Below are the code and all the weights of a small trained network. Each question names an input and a target symbol and asks about switching units off, where a switched-off unit gives its printed mean instead of its output.

import numpy as np


def w(rows, s, z=0):
    codes = np.array(rows[::2]) - 128.0
    scale = np.full(codes.shape[1], s)
    scale[-1] = z or s
    return codes * scale


def norm(h):
    return h / np.sqrt((h * h).mean(-1, keepdims=True) + 1e-5)


def f(y):
    return y / 2 * (1 + np.tanh(0.7978845608 * (y + 0.044715 * y**3)))


def softmax(a):
    e = np.exp(a - a.max(-1, keepdims=True))
    return e / e.sum(-1, keepdims=True)


def log_softmax(a):
    a = a - a.max(-1, keepdims=True)
    return a - np.log(np.exp(a).sum(-1, keepdims=True))


def net(x, mask):
    ids = ['αθλμπστ'.index(c) for c in x.split()]
    T = len(ids)
    res = E[ids] + P[:T]
    r = norm(res)
    for j in range(2):
        rows = slice(4 * j, 4 * j + 4)
        q, k, v = (r @ M[0][rows].T for M in (Q, K, V))
        z = softmax(np.where(np.tri(T) > 0, q @ k.T / 4**0.5, -1e9)) @ v
        o = O[0][rows]
        res = res + np.where(mask[j], z, o[:, -1]) @ o[:, :-1]
    y = f(norm(res) @ A[0][:, :-1].T + A[0][:, -1])
    res = res + np.where(mask[2:14], y, B[0][:, -1]) @ B[0][:, :-1]
    return log_softmax(norm(res)[-1] @ U[:, :-1].T + U[:, -1])


Q, K, V, O, A, B = {}, {}, {}, {}, {}, {}
E = w([
[159,162,99,90,45],'α',
[15,254,70,187,74],'θ',
[40,154,187,186,176],'λ',
[186,165,113,206,10],'μ',
[236,244,178,112,126],'π',
[60,138,168,141,181],'σ',
[206,194,44,240,225],'τ',
],0.0077)
P = w([
[118,159,147,26,195],'0',
[235,124,204,107,70],'1',
[81,255,199,222,70],'2',
[87,234,181,230,88],'3',
[81,222,190,233,112],'4',
[100,229,182,220,95],'5',
],0.0067)
Q[0] = w([
[172,192,136,115,118],'head 1',
[137,92,130,146,33],'head 1',
[159,31,64,147,122],'head 1',
[35,107,165,75,71],'head 1',
[129,47,83,42,163],'head 2',
[132,237,183,119,92],'head 2',
[106,98,2,153,129],'head 2',
[131,16,26,60,141],'head 2',
],0.0091)
K[0] = w([
[83,163,87,130,171],'head 1',
[119,48,116,189,129],'head 1',
[112,49,254,118,45],'head 1',
[208,103,115,226,102],'head 1',
[93,123,191,237,62],'head 2',
[106,204,93,62,198],'head 2',
[137,59,207,150,142],'head 2',
[126,52,142,238,103],'head 2',
],0.0078)
V[0] = w([
[174,81,243,169,115],'head 1',
[33,62,218,91,74],'head 1',
[140,81,93,164,221],'head 1',
[73,129,141,104,70],'head 1',
[74,89,145,156,255],'head 2',
[75,146,216,102,84],'head 2',
[138,152,86,226,117],'head 2',
[46,115,114,109,13],'head 2',
],0.0084)
O[0] = w([
[117,1,168,65,136,71],'head 1',
[60,151,176,40,124,2],'head 1',
[120,114,79,183,201,46],'head 1',
[55,135,163,109,19,115],'head 1',
[5,161,58,163,180,75],'head 2',
[119,138,224,62,153,163],'head 2',
[71,66,115,189,30,40],'head 2',
[139,137,207,77,85,47],'head 2',
],0.008,0.0051)
A[0] = w([
[89,135,189,54,115,181],'neuron 1',
[166,149,146,178,113,130],'neuron 2',
[98,1,121,171,125,72],'neuron 3',
[153,164,103,77,74,8],'neuron 4',
[138,69,125,79,209,50],'neuron 5',
[155,38,70,168,189,121],'neuron 6',
[165,137,173,200,112,48],'neuron 7',
[80,6,26,190,139,46],'neuron 8',
[145,115,199,18,68,185],'neuron 9',
[102,40,22,154,143,4],'neuron 10',
[195,140,182,72,184,166],'neuron 11',
[32,181,103,97,205,151],'neuron 12',
],0.0093,0.0045)
B[0] = w([
[113,85,120,36,94,191],'neuron 1',
[116,120,179,203,126,198],'neuron 2',
[170,146,111,149,94,118],'neuron 3',
[146,214,10,167,187,133],'neuron 4',
[68,159,223,156,138,111],'neuron 5',
[72,96,45,166,116,155],'neuron 6',
[101,146,198,175,72,164],'neuron 7',
[116,186,21,60,227,162],'neuron 8',
[100,54,23,133,163,255],'neuron 9',
[154,254,41,148,220,145],'neuron 10',
[87,131,153,148,227,236],'neuron 11',
[106,27,227,148,72,206],'neuron 12',
],0.0086,0.0062)
U = w([
[237,50,151,147,47,85],'α',
[190,134,134,255,223,158],'θ',
[59,76,176,103,211,88],'λ',
[131,116,14,85,139,255],'μ',
[62,29,163,105,181,101],'π',
[109,228,112,83,52,80],'σ',
[237,202,204,26,237,70],'τ',
],0.008,0.0053)

Each question gives the input, a string of symbols that net reads in full, and the target symbol t.
The units are the heads (4 rows each of Q, K, V and O) and the neurons (one row each of A and B). Each row of codes is followed by its name. A weight is (code - 128) times the scale printed after its matrix; where a second scale follows, it is the last column's (O, A, B and U).
mask holds one flag per unit, heads first, then neurons. A switched-off unit (its flag False) gives its mean, the last column of its rows in O or B, instead of its output. The means were averaged over made-up inputs and are rounded, as every weight is.
A unit's drop is (log p(t) with every unit on - log p(t) with that unit switched off) / (log p(t) with every unit on - log p(t) with every unit switched off).
The circuit of an input: a set's keep is (log p(t) with only the set's units on - log p(t) with every unit switched off) / (log p(t) with every unit on - log p(t) with every unit switched off). Starting from the 12 units with the biggest drops (on a tie, the unit counted first), units are removed one at a time, each time the one whose removal leaves the highest keep (on an exact tie, the one counted first), for as long as the keep stays at least 0.8.
units of the circuit, in order: the units of the circuit, biggest drop first
unit that matters most: the unit with the biggest drop
k most important neurons: the k neurons with the biggest drops, biggest first
heads that matter: for each layer, one digit per head in row order, 1 if its drop is at least 0.15 and else 0, layers parted by /
drop when u is switched off: that unit's drop, to one decimal
input α α τ α μ τ, target τ: units of the circuit, in order : [head 2]
input θ λ λ λ, target σ: units of the circuit, in order : [head 1; neuron 11]
input λ α μ σ α π, target π: units of the circuit, in order : [head 2; head 1; neuron 12]
input θ π α λ α, target μ: units of the circuit, in order : [neuron 9; head 2; neuron 12]
input σ σ π, target λ: units of the circuit, in order : [head 2; neuron 12]
input π α μ α θ, target σ: 2 most important neurons : [neuron 11; neuron 9]
input θ τ π, target σ: units of the circuit, in order : [head 1; head 2]
input μ α σ σ σ, target π: heads that matter : 10
input α π τ λ σ μ, target τ: heads that matter : 01
input α λ θ α μ, target τ: heads that matter : 11
input μ τ θ λ τ θ, target α: heads that matter : 01
input λ π α, target π: heads that matter : 11
input λ μ λ, target π: heads that matter : 10
input τ λ π, target μ: heads that matter : 01
input θ α λ, target σ: unit that matters most : head 1
input μ λ μ, target α: drop when head 2 is switched off : 0.2
input μ α θ α τ π, target α: drop when head 2 is switched off : 0.7
input α μ θ μ θ, target σ: drop when neuron 8 is switched off : 0.1
